Here is a tiny trained network, its code and every weight. The questions are about switching its units off for an input and a class, where a switched-off unit gives its printed mean instead of its output.

import numpy as np


def w(rows, s, z=0):
    codes = np.array(rows[::2]) - 128.0
    scale = np.full(codes.shape[1], s)
    scale[-1] = z or s
    return codes * scale


def f(y):
    return np.maximum(y, 0)


def log_softmax(a):
    a = a - a.max(-1, keepdims=True)
    return a - np.log(np.exp(a).sum(-1, keepdims=True))


def net(x, mask):
    res = np.array(x, float).reshape(1, 8) / 4 @ E
    y = f(res @ A[0][:, :-1].T + A[0][:, -1])
    res = res + np.where(mask, y, B[0][:, -1]) @ B[0][:, :-1]
    return log_softmax(res[-1] @ U[:, :-1].T + U[:, -1])


A, B = {}, {}
E = w([
[125,127,129,128,126,129],'x0',
[142,145,125,122,105,128],'x1',
[163,141,235,143,177,232],'x2',
[176,103,36,117,110,253],'x3',
[230,147,106,74,127,132],'x4',
[110,191,106,231,129,60],'x5',
[120,122,128,136,141,124],'x6',
[145,52,172,207,58,82],'x7',
],0.0079)
A[0] = w([
[85,213,122,89,144,134,167],'N0',
[107,128,159,117,177,62,47],'N1',
[120,67,170,39,107,138,149],'N2',
[118,63,165,144,107,109,113],'N3',
[168,148,170,163,147,171,63],'N4',
[178,183,188,88,128,56,100],'N5',
[79,105,169,68,104,102,166],'N6',
[137,57,160,169,110,131,117],'N7',
[149,116,136,131,48,118,134],'N8',
[116,136,188,157,173,177,77],'N9',
[78,82,41,83,113,71,57],'N10',
[63,103,114,87,186,155,216],'N11',
[191,189,116,181,147,115,158],'N12',
[145,110,39,175,120,188,39],'N13',
[169,102,145,153,139,100,120],'N14',
[88,141,114,171,164,130,254],'N15',
[158,92,144,155,148,120,159],'N16',
[251,123,121,115,175,80,89],'N17',
[148,98,137,113,166,114,125],'N18',
],0.013,0.005)
B[0] = w([
[194,120,97,123,184,98,232],'N0',
[93,118,133,101,186,194,196],'N1',
[105,199,148,249,130,113,253],'N2',
[163,112,98,101,144,115,204],'N3',
[98,156,172,79,143,118,203],'N4',
[120,87,139,129,149,201,218],'N5',
[118,107,106,127,117,180,209],'N6',
[152,124,77,104,154,99,211],'N7',
[173,128,116,109,161,137,201],'N8',
[115,130,178,80,66,101,218],'N9',
[126,180,242,109,104,119,251],'N10',
[168,92,85,134,102,100,245],'N11',
[121,157,144,191,105,129,214],'N12',
[91,89,160,108,194,206,225],'N13',
[133,155,112,112,155,133,175],'N14',
[160,99,112,149,33,141,241],'N15',
[158,148,117,117,139,144,181],'N16',
[101,66,77,113,44,53,222],'N17',
[122,122,127,141,106,126,159],'N18',
],0.018,0.0073)
U = w([
[102,168,255,25,125,73,64],'0',
[143,116,132,129,121,151,255],'1',
[27,71,126,93,192,219,40],'2',
[158,97,152,133,124,132,187],'3',
[231,135,118,91,186,96,45],'4',
[127,158,113,108,98,158,197],'5',
[90,196,94,210,88,168,57],'6',
[66,73,100,97,73,94,150],'7',
],0.0082,0.0058)

Each question gives the input, the list of numbers given to net, and the class t.
The units are the neurons (one row each of A and B). Each row of codes is followed by its name. A weight is (code - 128) times the scale printed after its matrix; where a second scale follows, it is the last column's (A, B and U).
mask holds one flag per neuron, in row order. A switched-off neuron (its flag False) gives its mean, the last column of its row in B, instead of its output. The means were averaged over made-up inputs and are rounded, as every weight is.
A unit's drop is (log p(t) with every unit on - log p(t) with that unit switched off) / (log p(t) with every unit on - log p(t) with every unit switched off).
The circuit of an input: a set's keep is (log p(t) with only the set's units on - log p(t) with every unit switched off) / (log p(t) with every unit on - log p(t) with every unit switched off). Starting from the 12 units with the biggest drops (on a tie, the unit counted first), units are removed one at a time, each time the one whose removal leaves the highest keep (on an exact tie, the one counted first), for as long as the keep stays at least 0.8.
units of the circuit, in order: the units of the circuit, biggest drop first
unit that matters most: the unit with the biggest drop
k most important neurons: the k neurons with the biggest drops, biggest first
drop of u: that unit's drop, to one decimal
input [3,-4,-4,-8,-3,5,8,-4], class 2: 2 most important neurons : (N1 N5)
input [-7,0,-8,8,1,-2,-2,1], class 0: units of the circuit, in order : (N10)
input [4,-5,-5,-6,-2,7,-8,6], class 5: 3 most important neurons : (N15 N13 N0)
input [6,6,0,2,-7,-5,-2,7], class 4: 2 most important neurons : (N7 N3)
input [-5,-4,0,1,-6,1,0,-1], class 7: units of the circuit, in order : (N2 N10 N15)
input [0,-5,2,-5,-2,-1,2,5], class 2: units of the circuit, in order : (N1 N10)
input [5,-5,8,1,-7,2,6,-5], class 0: 2 most important neurons : (N9 N4)
input [0,-6,-8,-8,-7,3,1,7], class 0: 2 most important neurons : (N10 N13)
input [4,0,-1,-2,-6,-8,2,4], class 6: 2 most important neurons : (N2 N0)
input [-4,-4,5,3,1,4,3,-2], class 0: 3 most important neurons : (N4 N9 N2)
input [-5,-4,6,-4,-3,-8,6,-4], class 6: 3 most important neurons : (N2 N10 N6)
input [-8,-6,8,5,-7,-2,6,3], class 0: 2 most important neurons : (N9 N4)
input [-4,-4,6,6,-7,-1,1,-6], class 7: units of the circuit, in order : (N11 N9)
input [5,5,6,2,3,-4,-6,0], class 0: unit that matters most : N4
input [5,-6,2,-6,8,0,6,1], class 7: 2 most important neurons : (N17 N13)
input [2,-6,5,6,4,0,-4,4], class 2: 3 most important neurons : (N13 N10 N15)
input [-6,-5,2,6,-7,-1,6,-6], class 7: drop of N8 : 0.2
input [-3,3,3,-2,-6,-4,-1,-3], class 7: drop of N8 : 0.2
input [-5,-3,8,-2,3,4,6,5], class 0: drop of N9 : 0.4
input [-2,-5,-6,-8,-1,8,-2,5], class 2: units of the circuit, in order : (N1)
